Known rows, with every way that one mark hangs from another:
X(B D S(C V(A G))): [ 172   12 -183 -121 -315   -8  283  137  232    3  -14 -427   12  -77
 -245   12  214  170  -45    3 -173  -60  153 -300   93  255  -33   91
   73  -16 -114    0 -135 -101   90   24  -66  175  163   99  -46   36
 -103  294  -31   73  -47  209 -147 -243 -116   44  -70 -201  -68 -163
  144   76  -60  -76 -143  -13  224]
S(C G T(D W)): [  65  -19 -208  215 -213   91  262  220  -73  -47   64 -289   20  -46
 -198   -7   30  188 -181  108   48  -58   48 -251   72  143    4 -130
    7 -109  136 -140  -23 -105  276   90 -118  179  292  -27 -120   51
  -81   10   37  263  121  181 -332 -133   33  -64   42 -150  236 -155
  -57   83   31  132  -90  111  -14]
G(A P(B)): [ 295  -56   11  -91 -129  213   37   65  -27   27   57 -200   33  -79
  -20  -81  184  -74   -4 -186   59  -85  121 -247  -36  155  -74  107
  133 -104  -41  -47   -6   46   51   46  -18  -43   83   45 -119  196
 -122  117  146  150    4  161 -304 -149  -77 -158   97 -194  -40 -417
   -5  -20  -51 -131   29  -80  136]
P(H(B) K(C G(A(D)))): [ 252  -13  -76 -171 -136  210   73  252  -86    0  -19 -123 -146 -163
  -60  -48  290   92  -99 -209  147 -110   78 -276   -6  128  -89 -139
   36  -59 -168  -79  -13   63  167  -95  -97  123  109   89 -178   29
 -323  111  -19  331  133  203 -264 -203 -152 -255   -6  -96   71 -203
 -179  125 -297 -127    7   47  273]
S(T(D W)): [ 112 -153  -70   96  -80  160  151  195 -114  -71   23 -137   -6  -36
 -189   18   53  -22  -89   21   20    4   68 -129   89  123   36  -85
   58   -3   79  -66  -25   20  278   62 -144   55  225   25  -67  -19
  -89   48  -17  178  236  241 -325 -114   17  -71   53 -132  126 -192
 -154   44   43   55  -28   68   45]
X(D S(C(A) G V W)): [ 220   -5 -261   57 -410   80  279  121  164  -18   42 -615  -51  -65
 -118  110   -1  171 -209   98 -106 -162   78 -479   26  204  -36  -82
  -14 -125   71   19  -42 -267   63  173 -184  214  124   46  -46  147
   84  111  -42  170   24  163  -66 -158 -111  130   14 -217   57 -169
  146  -37 -234    7 -163  103   50]
S(T V W(G(H(B) P))): [ 451   70 -166   16 -279  274   -4   89  120 -125  -13 -630   11  -50
   39 -211  123   62 -151   39  117 -210   71 -471  -71   30 -137   74
   84 -134  -17  -81  -43  -48  108   56 -135   82  274   22  -91  188
   -4   42  273  310  -33  192 -239  -80 -252 -130  203 -160   45 -310
 -132  -53 -193 -123 -113  -66 -112]
T(B D W(G)): [ 119 -165    1  254 -118  171  269   80 -142 -100   95 -250  -20   36
 -114  -45  110   -8  -42  108   12   36  137 -125   25  205  -72  117
   97  -15   53 -132   -4  -11  426   62 -113  -41  209   69 -157   74
 -241   58  105  205  284  217 -235  -54  -34 -159   58 -246   91 -272
 -133   41   -6   90   43    3  -33]
B(S(G(P) T W)): [ 304   79 -168   32 -238  262   14   83  100  -12   71 -470   61  -99
 -125 -131   94    5 -201  -48  103 -189  118 -317   14   83  -12  -40
  117 -161  243  -88    9    4  -24  121 -200  133   80  -19 -138  113
   95   46  134  232   81  129 -323  -37  -73 -146  256 -142   10 -246
  -65  -49  -68 -132  -73    7  -24]
A(B(S) P): [ 225 -114  -61   45  -63  154   78   -2  -94  -16  -86 -213   21 -114
 -238   -1  132 -121 -169  -83   -9   -7  276 -204   88  148  -68 -103
  149 -121  257  -45   -3  271   81    0 -116   14  103   23  -47  -19
  -77  131   57  210  122  179 -260   -4  -66 -243   98  -24  106 -206
  -83   -5   42 -247  -61   64  -34]
B(S(C T)): [ 184  -72  -84  -37 -164  112  113  153   -3   -9  -54 -310   83  -83
 -141   68  105    3 -141  -73   44  -95   97 -283  189   82   18 -119
  103  -38  128 -157   67  -26   44   54 -110  191   65  -40  -77  -56
   82  108  -16  254   42  177 -440  -93   14  -80  117 -105   63 -115
   18   31   13 -105   18   45   58]
V(B G(A(D) H) K(C)): [ 153  -14 -214  -30 -159   91   67  -79 -126  -35  -57    3  -25  -11
 -146   12  325   59  145 -118   69  -16  154 -408   -8  182 -188  252
  105   93 -170 -211   61  266  -13  -79  -38 -135   20  274 -393  192
 -334  227  177  362  -44  117 -290  196 -355 -374   31 -142  -64 -125
 -129   -8 -109 -162  -95  -75  141]
A(P(B H) V(K S)): [ 153   21  -88  -48 -146   89   24  224  -62  -86 -188  -68  255 -163
 -207  -51  256   -3 -234 -151   98   91  113 -215 -118  305 -224  -73
   -2 -243   28 -212  -91  179  -49   81 -119   83  234   92 -207   48
 -218  118  -84  265  166  258 -263   19 -160 -378 -153  -51   40 -315
 -111    6   41 -165 -198  -55   59]
A(B D G(C H)): [ 216 -122 -245   75  -37  117  -23  -49 -286  148 -132 -193 -139  -69
 -291  -18   35    3 -120  -27   19  102  208 -455   -3   47  -36    3
  152  -75   72 -178   46  261  142  -58   -7 -131  177  135  -69  209
 -360  127  121  365 -109  169 -152  -30 -263 -350  141  -39  141 -162
  -93   81   14 -299 -158  -25  -73]
C(X(B D S(G T(W)))): [  25  -94 -117   28 -205  149  385  132   80   18   16 -503   -5    6
 -122 -172   40    0 -105  208 -152  -17   64 -273  122  229   73  -62
   67  -66  154  -66  -87 -107  258   89 -268   59  232   38   19  -30
  -19  221  -87  -31  151  243    3 -147 -135  153  136 -260   29 -261
   93   81  -49   51 -166   55  168]
H(B K(C(A) G X) P): [ 131   25  103 -157 -219  199  112   34 -307  -40   16 -172  -59 -272
  149   46  218   -8  -75  -41   79 -197  -20 -164  -55 -131 -184 -260
   38  -37 -102  102   -2  179  268    3 -298    2   47   43  -45 -184
 -248   91  -20  232  189   -3 -258   66 -193  -92  207  -64   36  -23
 -218 -122 -365    4   50   98  201]
X(B(S(G V)) D): [ 171   49 -163  -30 -145  193  163  124  167   85  -91 -478   37  -91
 -182  -92  142   71 -109  -28 -114 -137  209 -368  143  142  -58  -53
   38  -81  109   -3  -65  -92  215   -2 -186  126  112  -15   63   -8
 -104  174  135    9  137  196 -183 -123  -73    6  107 -146   74 -331
   22   34 -164 -164 -109  -48   46]
B(S(G(C) T V W)): [ 260  163 -223   48 -250  207   90  119   91   14   10 -511  -39 -148
 -144  -69   25  171 -220    5   36 -142   77 -441   92   56 -116 -156
   74 -211  244 -212  -89 -140  -11   62 -130  219  124   92  -92  127
  100    7  158  351   79  188 -310  -27  -71 -144  172 -132    8 -175
  -55    5  -55 -137  -78  -12   28]
V(A(B G) S): [ 146   -5 -138  -15  -53   46  113  -21 -145  -37   49 -149  -14 -208
 -233   12  276    8 -108  -40  -21   27  205 -156  -73  105  -42   59
  185 -154    4  -93 -103  255   16  -47   38  -79  157  207 -171  108
 -266   93   14  243   47   64 -248   55 -192 -301   38  -90  -54 -138
  -73   55   44  -54  -65  -18   74]
A(B D G(C)): [ 135 -106 -243   62  -12   69   26  -25 -271   92  -92 -149 -144 -114
 -284   18   35   22 -149    3  -11  105  213 -351   42   22  -21 -129
   99 -122  107 -173  -67  273  141  -20   -3 -107  191  121  -77  144
 -318   86   68  311  -25  150 -155  -50 -200 -330   93  -32  172 -217
 -102  104   33 -208  -91   23  -51]
H(A(D G) P(B K(X))): [  89 -128  -69 -100  -91   39  -61  223 -168   60  -55  -46   -5 -246
 -106   15  228  -24 -238 -174   33  -70  145 -285   75  105  -61 -221
   -3 -214  119 -194  -48  107  210   98 -180   85  164  -15 -106 -151
 -443  -65   19   51  297  110 -221  -72 -108 -223   20  -12  198 -302
 -288   53  -89 -166 -133   73  184]
S(T(D P) V(B G)): [ 101  -27 -142  111 -203   67  145  177    3  -79   16 -119   73 -160
 -195  -32  267  158 -118   23   82   23   83 -332  109  141 -234   68
   15   81  115 -122  -86   85  201   73 -195   53  348   89 -126  -48
 -171   83  116   93  221  231 -406    2  -39 -105   85 -146  138 -135
 -294    7   52   48  -39   45  -49]
V(A(D G) K S(C)): [  58   20 -260   11 -170  -93  128   42  -62  -85  -14   49   77 -173
 -277   94  237  150 -143  -97   92   50  131 -216  -12  185  -52   36
   71 -119  -58 -228  -95  161  -33    4  -21   44  141  185 -343   72
 -293   96  -58  352    8   -6 -301   74 -238 -351 -132  -66  -27 -136
  -97  103   12  -75  -78    3   64]
H(B(S(V(K) W)) P): [ 358   51   89  -55 -184  193  -11   88  168 -137  -63 -295   98 -167
  -56   75  245   -4 -154  -58   66 -161   30 -221   38  186 -246  -81
   24 -148  132 -134 -118  111    6  114 -262  147  128   87 -117  -25
  -51   -5   80  279  280  102 -329   62 -241 -106   37  -46   27 -235
 -203 -155 -275 -151  -45  -81    6]
T(D P(B(S(C)) K) W): [  78  -75  213  113 -263  131  175  285   10   55   81  -58   85  -57
 -240   96  177  184 -202 -163  128   15  124 -112  185  465  -90  -10
  101 -110  301 -289  -17 -201  255  124 -259  104   84  -21 -108 -103
 -191    4  -26  174  342  219 -488 -196  156 -137  -97 -247  141 -216
 -146  101  -40  -15   55   33  121]
K(G(C H(B P)) X(D)): [ 236  -68  -53 -105 -208  218  -22   48 -179   95  -59 -251  -80 -169
  -78 -142  176    2   10  -33   82 -125   20 -272  -81  -27 -109  -13
   85   14 -151  -43   42  147  307   21 -211    3  221   24   53  -55
 -303  209  116  208  -18   92 -203  -87 -194  -57  310  -79  -10 -166
  -58  -12 -242 -206 -120  -77  187]
P(H K(C G)): [  65  -15   10  -97 -156  238  -23  225  -66   25  -52 -194   52 -223
  -40  -52  308   20  -97 -209  122 -108   40 -183   20   49  -93 -173
   23   18 -165  -76   48  -84  158   -5 -149  189   32   77 -140   35
 -221  132   -4  237  116  225 -259 -151    9 -223   53 -107 -104 -108
  -51   74 -221 -108 -102   79  231]
B(S(C(A) G T)): [ 196  -36 -159   51 -237   95  261   95  -35   40   -4 -444   20 -121
  -49   58   67   81 -216   10   11 -109   91 -391  153  100  -12 -132
   93  -53  189 -135  135 -102   49   60 -113  203   14  -13 -129    0
   59  135   -8  288   25  148 -412  -78  -39  -66  134 -151   88  -72
   36   13  -13  -26   26  130   12]
X(B S(C G T V(K))): [ 120  150 -242   11 -323   43  292  182  170  -30  -63 -565  196 -110
  -95  -39  117  239 -202   81  -58 -148   -2 -494   87  135  -91  -93
    3  -87   60 -130 -177 -166   61   46 -168  292  239   26  -62   24
   52  135   49  205   24  189 -158  -91 -121   44  -46 -144   31 -215
  127   31  -82  -49  -84   42  102]
P(B H K(G(A C))): [ 252    6   39 -142 -119  210   50  242  -88  100    8 -160   -2 -213
  -56 -173  274   57  -83 -251   69  -37   21 -275    9  273 -155  -41
   99 -146  -96 -254  -23 -172   82   -6    3  152   38  155 -171  165
 -298  141   48  258   35  281 -315 -265  -48 -298  -12 -208 -185 -254
    7  141 -119 -194   10    9  346]
T(B D P W(G S)): [  86 -199   35  320 -254  164  361   16  -81 -110  181 -273   18   15
  -97   -8   48   45  -58   50   78  116  193  -78  -20  280  -82  223
  174  -15  149 -145  -30  -49  456  129 -201  -55  288   76 -139  -47
 -158    2   68  273  360  200 -210  -64   90 -143   79 -330  109 -208
 -216   68    0  100   64   27  -36]
A(B(S) P V(K(G(H)))): [ 231   76 -129   63  -98  257   -2  -13 -139   14 -205 -274    5  -96
 -283  -93  227  -21 -178  -66   16   68  238 -265  -49  215 -171  -38
  152  -64  197  -11   49  328  124  -95 -159  -29  138   63  -78  113
 -223  137   27  329   84  256 -118   61 -218 -409   35   18   36 -154
 -105  -14  -18 -440 -177   -4  -30]
K(C X(B)): [ -38 -118  -58  -47 -230  140  107   32 -150   80  -13 -261   26  -72
  -37   -2  169  -49   42  -11   -5 -168  157 -246   18  -94  -34 -126
   70   39 -132    7  -71   96  211    9 -194   20   73   64  -14 -102
  -98  178  133  115   81   98 -190   35  -19  -38  190  -98   42 -168
   64  -43 -107  -48  -74  -51  253]
K(G(A(V(B)) C) X(D)): [  99   27 -274 -127 -212  147  110    9 -255   83   14 -181 -181 -121
 -180 -114  191   54   86   21  -38  -33  140 -329  -23  117 -178  -67
   93  -60 -152  -61  -79  116  239    0  -52  -73  166  137  -40   78
 -217  156   86  109   -8  209 -140  -44  -92 -166  126 -127  -22 -200
   42   47  -74 -164  -98 -123  279]
H(A B(S) K): [ 465    2  132 -205  -18  192   36  132  -80  -98  -61 -184  -21 -146
   16  105  202 -138  -75 -185   40 -156   71 -118  181   88 -137 -159
  189 -219   84  -51  -35  118  133    0 -133   67  -37  -49   -5 -129
 -193    7  -51  252  271  109 -451  -47 -132 -229   52  -84   27 -173
 -226  -44 -214 -165   62  -13  121]
K(G(A H)): [ 294  -56  -67   -4  -64  276   61   25 -106   16   13 -255  -87  -50
  -59 -115  207  -88   59 -121   49  -56   94 -234  -56   76  -72  145
  156   81 -118   50  122   44  167  -87  -31  -21   61   90  -99  232
 -170  130   96  252  -23  171 -211  -75 -142 -160  185 -141 -144 -149
  -41  -29 -119 -223  -74   15  179]
G(A(B(S)) P(H(K(C)))): [ 434   90   45 -282 -166  281   -3   14  -64   27   34 -194   20 -186
  -51   39  163  -82  -38 -220   97 -122  146 -312  -12  192 -207  -81
  313 -204   17  -34  109  127   -4  -16 -111    7  -57   96  -79  101
 -163  113   58  329   43  218 -342  -94  -65 -318   67 -143  -43 -143
 -151   10 -194 -195  -18  -32   76]
S(C(X(B)) T(W(G(H)))): [  58 -163  -57  138 -223  109  320   48  -17  -27  -21 -525   61   70
   19 -223   60   -2  -69  224  -18   -4   87 -346  127  229  -54   11
  112  -39   39 -236   63 -162  286   49 -153   45  202   87 -116   81
  -39  149   90  207  -78  251 -178  -94 -185  -72  135 -249   32 -129
   67   60    9    7 -192   51   15]
H(A B(S) P): [ 454 -112  120 -194  -42  170   31  124   19  -57  -23 -251  -23 -160
   21   98  190 -174  -91 -145   63 -159   94 -135  121  101  -91 -121
  133 -139   87  -58   32  210  144   49 -150   81   70  -51   13 -147
 -130  -17  -30  243  248  120 -476 -126 -124 -137  131  -43   97 -219
 -222  -85 -140 -133   -8  -28  113]
A(B D G V(K(C))): [   9   59 -293   21  -84  142   -4    8 -234   10 -195 -163 -113  -78
 -261  138  142   86 -137   27  -21   81  205 -351  -28   25  -84 -231
   27  -82   41  -71  -89  372  133  -53  -86 -113  215  119 -128  120
 -347   32   -6  346   95  164  -35   72 -250 -384  -76   38  278 -216
 -142   56  -42 -172 -148  -33  -49]
W(G(A H) S(T V)): [ 326    8 -253    1 -189  213  205  -42   61  -97  -13 -539   -7  -65
   71  -92   51   39  -17  -77   -6  -28  149 -482    4  100  -94  157
  175  -59  -63  -94   41 -186  127  -56   59   98  183  105 -126  158
   53   59  216  342  -14  272 -165  -61  -82 -106  126 -203  -82 -163
  -91   60  -65 -173  -53   27   48]
T(D P(B) W): [  81 -155  144  167 -150  172  174  221  -88  -24   94  -49   13  -12
 -184    9  137   44  -98  -46   79   56  105  -47   33  285  -52   48
   57  -24  174 -117  -65   10  323  115 -229  -56  244   33  -64  -19
 -232    8   22  137  318  182 -339 -139   80 -105   16 -229  156 -322
 -190   41    5   56  -16    3   80]
P(B H(K)): [ 251  -49  116 -105  -50  162   -4  250 -123  -61 -116 -118  187 -170
  -59  -50  244 -111 -139 -181   39  -33    4 -196   55  195 -146 -120
   37 -182  -13 -150  -17  -26   66   84 -126  124   78   35 -112   11
 -263  117    1  147  161  190 -322 -102  -68 -225   -6 -135    2 -255
  -98   24 -172 -113  -72    9   99]
X(D S(C(A) G T)): [ 188  -63 -279  -17 -313   76  332  159   33   19   -1 -527   -9  -71
  -93   67  -12  103 -165   70  -92 -123   25 -438   96  130   97  -97
   49  -14   42  -22   58 -175   94  111 -138  197  125  -40  -31  -12
   64  215 -124  159  -32  169 -184 -216  -63  126   60 -208   70 -141
  157   51  -73   55  -38  160   97]
T(D P(H K(X)) W): [  66 -233  136  111 -282  132   61  251  -94   23   62   41   76 -154
 -152   12  224   20 -140  -74  196   51   43  -30   64  297 -217  -87
  125   -4   58 -198   56 -140  339  186 -317  161  213   46 -105 -137
 -299   45   13   87  403  258 -301 -136  200  -70   18 -150   77  -79
 -288   64  -64   -4 -173   71  115]
S(C G T(B P) V W): [ 142   36 -163  284 -436  142  234  302  147  -77  110 -577   71 -108
 -135  -67   91  246 -265  196   74 -203   -9 -423    7  109 -179  -37
   34 -118  219 -167  -86 -149  170  222 -286  292  448   47  -84   35
   45  -65  100  287  128  100 -236  -88  -50  -10   68 -233  292 -211
 -104  -24  -56  151  -66   47 -116]
W(S(C(A X(D)))): [  14 -331  -86   43 -302   -4  291  -86  -22   34  -48 -295   16 -114
   30  139   38  -68  -55   14  -69   61  116 -318  148  192  -13  -57
   80  -12  -32  -38   81 -133  182  173 -160   72   72   92  -91  -31
   21  256 -109  138  -13  178  -96  -89  -82   33  103 -227   13  -72
  148   42 -150  -29  -59   99   47]
C(A(D) X(B(S))): [ 105 -327   19   -6  -97   46  252  -51  -75  126  -81 -179  -64  -33
  -57   21   87 -166 -154   -6  -39  101  203 -327  247  242   -9  -82
   94   35  194  -45   95  115  172    0 -266  -73  -71  106  -92  -78
  -87  262  -85   67  148  211 -202  -29 -224  -89  163 -127   69 -176
  -44   -9  -80 -208    5   57   54]

Rows:
[  82  -77  -43   -7  -61  110  142  154  -96 -116   39 -190   73  -65
 -137  -20  109   -2  -89  -21   47   13   82  -51   23   88   16    0
   98  -97   41 -181  -30   54   83   63 -108   -7  158   85 -137   13
    1   42  -64  236  173  167 -368   14 -115 -137   84 -171  -20 -184
 -121   21   28   51  -59   20   89] : V(S(T(W)))
[ 289  140 -126   56 -273  239  -14   20  169   -1   55 -471   40 -136
 -110  -75  140   85 -210  -77  102 -153  170 -338   -8   96 -163  -15
   78 -195  212  -49  -22  -62   12  108 -191  125   80   16 -111  225
   38   13  226  209  119  150 -248  -10  -69 -128  214 -121   -1 -288
  -93  -78 -177 -196 -149  -55  -81] : B(S(G(P) V W))
[   2  -62    3   41 -177  253   58  -31 -134   53  -46 -244  -68 -104
   33  -91  236  -51    7  -38  107  -36   56 -277   -7  -56  -88  -11
   84  125 -101   25  123   58  227  -61 -192  -44   64  134 -105  148
 -156  197   73  246  -16  155 -117   53 -155 -137  293 -123 -129  -70
    8  -16 -184 -147 -142    5  142] : K(C(X) G(H))
[  38   63 -118   14  -88  135   34   49 -180  -80 -117 -155   76 -128
 -136  -77  355   14  -42  -18   22   22   75 -186   13  144 -196  -54
  -26    7  -72  -84  -97  213  150    1 -121  -36  147  124 -185   94
 -210   94   38  164  123  182 -211   85 -195 -296    4  -58  -33 -214
  -39  -27 -101 -162  -91  -78   85] : A(V(B K(G)))
[ 140 -124 -100   10 -172  222   67  -48 -219  125  -60 -285  -86  -91
  -24  115   99 -101  -17  -59   18  -69  138 -389  -58  -71  -46   24
  131  107 -121   12  182   69  131  -22  -81  -63   -9  126  -86  154
 -237  167   55  320  -31  119 -226   32 -151 -160  151 -136  -23  -30
  -45  -84  -66  -54 -105   18   53] : K(C(A(G(H))))
[  81   73   -6 -139 -185  212  -53  134 -167   11   -8 -138   72 -200
  -86 -196  259   27  -74 -158   20 -138   95 -174  -48   27  -70  -68
   53 -122  -29   57  -75   24  251   79 -256  -24  108  -53  -11  -35
 -313  181   91  -58  107   91 -129  -51  -71 -129  193 -168  -68 -366
  -47   54 -287 -188  -28  -15  187] : H(K(G(P(B)) X(D)))
[ 211 -144  -58    9 -209  163  269  221   47   26   51 -279   76  -11
 -187    2   11  -23 -118   -2   30  -33   49 -278   94  195   48   -5
  116  103  136   56 -108   28  252   40 -294   61  241  -43   85 -195
   13  123 -104   62  223  237 -262 -227   58   95   73 -174   90 -189
  -85  -10   59    2   45   96  155] : X(B S(T(D P)))
[  71 -185 -168   58 -281  104  135  174  102  -67  -31 -365   28  -51
 -117  -26   60  -35 -110  150  -38 -123    1 -336  155  154   13 -191
    6  -72   57  -93  -36 -113  106  217 -241  181  234   50  -78  -11
   85  131  -80  100  -17  161 -129 -106 -138   42  101 -176   94 -167
  104   18 -107   48 -148   86   36] : S(C(X(D)) T W)
[ 274 -139 -256    4    9   66   61   52 -147    4  -79 -151 -156 -145
 -330   48   65 -110 -284  -79  -39   19  395 -316   77  123    9 -189
  151 -236  342  -49  -18  400  145  -21  -91  -22  165  -10  -32  -36
 -305  -11  -30  240  183  169 -204  -38 -134 -395   28   31  275 -246
 -275   81   97 -291 -160  125  -44] : H(A(B(S) D G P))
[  63  -76    2   38 -179  204  -70   77 -179   79  -67 -188   36 -161
  -58 -130  328   -5  -55 -154  105  -73   72 -197   21    7 -114    4
   99   76  -82  -70   90  -61  229  -19 -179   88   35   47 -117   34
 -253  166  141  117  110  155 -171   23  -63 -128  219  -75 -141  -72
  -50    4 -199 -280 -117   38  205] : P(K(G(H) X))
[ 151   96 -267   46 -203  106  211 -112  -87  -72  -34 -271   87 -111
  -68   -1  237   61   22  -45   -7   35  138 -339  -36  264 -238   70
   85 -167  -34 -160 -121   98   37   31   16    6  154  173 -274  160
 -101   54  132  298  100  169 -166  124 -156 -277  -39 -134    6 -197
  -13  -21  -67 -120  -79 -106   88] : W(S(G(A(V(B K)))))
[ 109  -40    8  -92 -191  187   40  -17  -89  131   60 -292   47 -139
 -105 -193  241  -49  -88 -110   63 -119  247 -177  -10   13  -44   12
  157    7   71   51    6  127  226    4 -258  -20    2  -28    3  -34
 -114  210  141   20  111  148 -234  -14  -16 -107  344 -116 -106 -227
    4  -22 -124 -300  -38  -61  204] : K(G(P) X(B(S)))
[ 242   74 -398  103 -177  104  168   35  -17   18  -43 -194 -129 -139
 -184  -92  -46  156 -164  -62   79   21  156 -458   27   89 -191 -132
   38 -208  104 -113  -92   49  117  -43   -8  103  267   96 -144  202
 -142   46  186  357  -35  162 -160 -116 -134 -249   11  -32  161 -300
 -181   69   38 -206 -148   70  -40] : S(G(A(D P) C) V)
[ 220  113 -116 -206 -123  248  -29  124 -113   -1  -30 -303  -46 -138
  -23   29  140   -2  -57 -162  121  -87   90 -232 -154    6 -101  -77
   95  -90 -132   74  106  220  176  -69 -148  -62  119   47  -20   59
 -158  -70 -109  382   70  176 -292  -63 -215 -303  115  -24   10 -100
 -204  -88 -135 -142 -233  -27  188] : K(C G(H(A(V(S)) P)))
[ 492  165  -93   25 -180  280  167   58   -1 -138   36 -290  -34 -105
 -129  -76  118  -28 -157  -65   65 -205  121 -236  -11  211 -227 -113
  131 -368  262  -41 -142  101    7   20 -148  119   72    9 -161   53
 -102   -7   81  330  199   39 -289   49 -207 -244   45 -101   70 -185
 -224 -122 -176 -125  -16   72   43] : H(B(S(G(A(P)) W)) K)
[ 155  -31   94 -200 -137  186  -32  259   -6    9  -29 -193   69 -207
   71   81  220  -46  -71 -258   37 -218   28 -225  105  114  -65 -209
   27 -156  -52 -123  -35  -15  135   64 -151  119   39   28  -75 -117
 -210  -45    6  196  190  138 -375 -194  -63 -215  -53 -102   58 -301
 -127   -7 -159  -20  -34   35  266] : H(A P(B K(C)))
[ 417  -85  -29 -117 -168  189 -157   17  -82  146  -57 -285   -3 -170
  -36  -42  116  -54  -38 -219  101 -100   95 -365   78  151 -156    2
  309 -169  -64 -167   80   39  110   29  -39   -3   37   96  -29  149
 -245   84  147  328 -118  237 -310 -229 -174 -377   61 -109  -59 -218
  -56   43  -69 -308 -116  -42   48] : G(C H(A(B)) P(K))
[ 253  135 -141   83 -252  219  -72  -29   94   18 -104 -336  173 -157
   -9 -116  226  103  -80 -106  145  -85   29 -398  -56   52 -266  129
  100  -26  -62  -87   60  -34   79   40 -136   93  168   71 -161  284
 -181  137  311  267  -36  141 -186   28 -191 -181  125  -89  -80 -279
  -81  -54 -169 -246 -201  -97 -130] : S(G(H P) V(K))
[ 202  -70 -123   36 -183  163   81 -155   -8  -85   30 -394  111  -89
   61  -82   83  -59  -37 -148   97   17  207 -210  -18   57  -42  101
  134  -86  -41  -65   -1  -24  143   69  -26  -29   74    6 -163  121
    2   99  192  249    2  171 -197  -65  -16 -197  202 -181 -116 -262
  -26   28  -90 -173  -46    1  -29] : W(G(P) S)
[  41   -9   46 -157 -191  180   49   52 -171   11  -46 -169  144 -173
   29   16  124 -102   13  -57   26 -193   32 -201   40  -45 -151 -249
   56  -73  -91   37  -71  123  226   36 -304   35   63   28    4 -222
 -157   82   61  108  140   36 -228   33 -105  -71  131  -48   59 -104
 -129 -128 -212  -33  -79   22  185] : H(K(C X(B)) P)
[  22 -187  -71  147 -268   15  354  -22  -39  102  -15 -422   48  -91
   71  -51  108    1 -137  166  -43  -40   60 -381  133  161 -122 -124
   33  -41   57  -70   37 -103  201   89 -179   93   86   91 -116   68
  -66  221   20  124  -51  135 -162  -72 -190   -9  130 -181   84 -111
  160  -37  -73   28  -98  108   19] : S(C(A X(B)) G)
[ 270  -70 -186   35 -110  160  -63  -36  -82   48   19 -269  -98  -75
 -338  -10   89  -43 -255  -52   37  -14  343 -340  -28  151   13  -33
  138 -201  321  -67  -20  305   29   71 -165 -114  100   50 -114  168
 -181   26   77  223  100  141 -169    7 -204 -324  178  -63  168 -272
 -161    3  -72 -289 -116   -8 -116] : A(B(S(W)) D G(P))
[ 273   45 -313  -45 -134  152  286   82  -25   71  -40 -421 -129   78
 -201  -38    5   47 -115   13  -60   52  174 -394   17  243   -3  -55
   57 -123   88   39  -93  104  142  -79  -63  -19  155    3  -51  148
  -76   85  -46  177   91  250  -35 -188 -175  -75    4  -75  181 -290
  -14    5  -21 -206 -125   -5  154] : X(B S(G(A(D V))))
[ 111 -138  -46  -74 -222  102  305   27  -25   38 -146 -398   53  -49
   26   34   83 -109 -134  143 -114   94  -24 -367  145  242  -96 -152
   91   46   58  -22  -35   35   91   50 -256   27   84  124  -49  -42
   40  251 -218  100  129  313  -40  -45 -259   18  -20 -131  -37 -123
   75  -72   10  -93  -39   44  143] : C(A(V(K)) X(B S(T)))
[ 279   33 -264   63 -137   98    0  106   56  -43 -141 -259  -17 -113
  -60   -8  173  102 -132  -96   61  -65   82 -436   64  100 -165  -14
   52  -83   -2 -113   37   25  149  -13 -120  128  184   81 -159  148
 -287    5  159  315   91  151 -166    5 -246 -272   -1  -28   97 -284
 -207   43 -172 -263 -244    0  -41] : S(G(H(A(D))) V(K))
